Look-ups in named tables: a row name and a column name give one cell, copied from the table.

Table pagesid
         tifekiv  fozi  dekipa   nop  guramok  karek  moleg  vakota
gube        7187  9051    6625  7619     5954   5769   6039    5679
vuk         6663  6916    6944  6756     6203   6540   5954    6727
vifota      6291  7330    6862  6662     4481   5541   3730    6041
zorute      7606  7964    5331  7838     6162   5938   6607    5152
mul         7344  7423    5462  7538     5855   5956   6072    5352
mobaz       6998  6613    7148  6832     7905   7520   8126    7458
sizab       7005  9025    7504  7344     6727   6327   6770    6557
suf         6148  5779    8816  5842     8197   8199   7820    9069
nog         7017  5064    4900  6899     5565   6356   5534    5671
muk         7588  5700    6223  7118     9158   8237   9995    7436
nuribil     6680  8027    7033  7014     5588   5940   5259    6235
nimiza      7064  8291    8068  7095     8355   7454   8655    7685
ganeta      6057  2366    6297  5454     6407   7776   5794    7881

moleg of vuk = 5954
tifekiv of mul = 7344
nop of mul = 7538
dekipa of zorute = 5331
tifekiv of zorute = 7606
vakota of nog = 5671
vakota of nimiza = 7685
dekipa of gube = 6625
vakota of mobaz = 7458
moleg of mobaz = 8126
tifekiv of vifota = 6291
dekipa of suf = 8816
guramok of vifota = 4481
vakota of gube = 5679

mir
columns: ludo, nudav, kebebi, lonimod, likiga, vir, kot, lisi, ninonov, nekazo
lopo: [728, 312, 440, 355, 494, 235, 613, 751, 711, 635]
lafido: [695, 422, 286, 332, 508, 275, 554, 670, 711, 703]
vakegam: [728, 258, 286, 412, 397, 235, 505, 609, 884, 748]
fep: [617, 449, 376, 332, 383, 295, 652, 741, 680, 589]
nin: [561, 258, 299, 434, 383, 315, 505, 457, 931, 680]
farer: [527, 495, 606, 445, 702, 415, 721, 538, 461, 476]
tes: [505, 495, 632, 581, 661, 545, 750, 589, 602, 498]
vobubiv: [438, 431, 427, 581, 661, 335, 711, 548, 555, 453]
pek: [494, 449, 453, 559, 675, 425, 779, 569, 602, 476]
diseden: [438, 312, 555, 638, 730, 445, 652, 457, 461, 453]

pek, lisi -> 569
lafido, nudav -> 422
vakegam, likiga -> 397
fep, vir -> 295
lafido, lonimod -> 332
vobubiv, ludo -> 438
nin, nudav -> 258
farer, kebebi -> 606
farer, lisi -> 538
pek, ludo -> 494
lopo, nudav -> 312
nin, likiga -> 383
fep, lonimod -> 332
diseden, ninonov -> 461

Table mup
columns: gever, guf, tamu, dek
gik: [4.99, 9.05, 5.44, -4.57]
dovun: [-25.41, 17.89, -18.07, -16.27]
ladele: [29.10, -9.72, 3.38, 7.78]
vik: [16.02, 1.35, 6.05, 1.08]
refu: [-36.77, 17.79, -31.63, -34.75]
vivizap: [59.22, 2.14, 59.00, 62.87]
dogam: [33.86, -4.15, 17.84, 25.79]
vunudo: [75.45, -28.81, 28.34, 39.72]
kufoso: [65.73, -14.56, 39.28, 53.25]
dip: [22.97, 12.54, 32.02, 32.75]
binik: [44.48, -3.90, 31.67, 32.28]
daf: [47.07, -29.54, -6.69, -2.53]
togele: [-32.68, -8.42, -68.82, -71.83]

What is the guf of binik in mup?
-3.90
What is the gever of ladele in mup?
29.10
What is the tamu of vunudo in mup?
28.34
What is the tamu of dovun in mup?
-18.07
What is the tamu of daf in mup?
-6.69
What is the guf of togele in mup?
-8.42
What is the dek of dip in mup?
32.75
What is the guf of gik in mup?
9.05
Which row has the largest tamu? vivizap

dazi:
|  | pokab | karog | mavo |
|---|---|---|---|
| muk | -15942 | -73795 | 12272 |
| bodidar | 15428 | -38095 | 45039 |
| susebes | 13075 | -42521 | 36340 |
| fubugem | -45339 | -51680 | -53787 |
| zomin | 17547 | -30901 | 51001 |
| mozam | -15610 | -14768 | -47874 |
| kivote | -35266 | -57187 | -8082 |
| fiz | -46166 | -51360 | -57244 |
| nez | -45561 | -62910 | -42356 |
| zef | -17063 | -52594 | -29129 |
| moredus | -45390 | -51587 | -56084 |
| bedo | -39498 | -31358 | -65952 |

karog of zomin: -30901
mavo of moredus: -56084
mavo of nez: -42356
karog of zef: -52594
mavo of susebes: 36340
pokab of fubugem: -45339
karog of kivote: -57187
mavo of zef: -29129
mavo of muk: 12272
mavo of bodidar: 45039
karog of nez: -62910
pokab of nez: -45561
mavo of mozam: -47874
pokab of bodidar: 15428
pokab of fiz: -46166
karog of fubugem: -51680
karog of mozam: -14768
pokab of muk: -15942
Which row has the largest karog? mozam

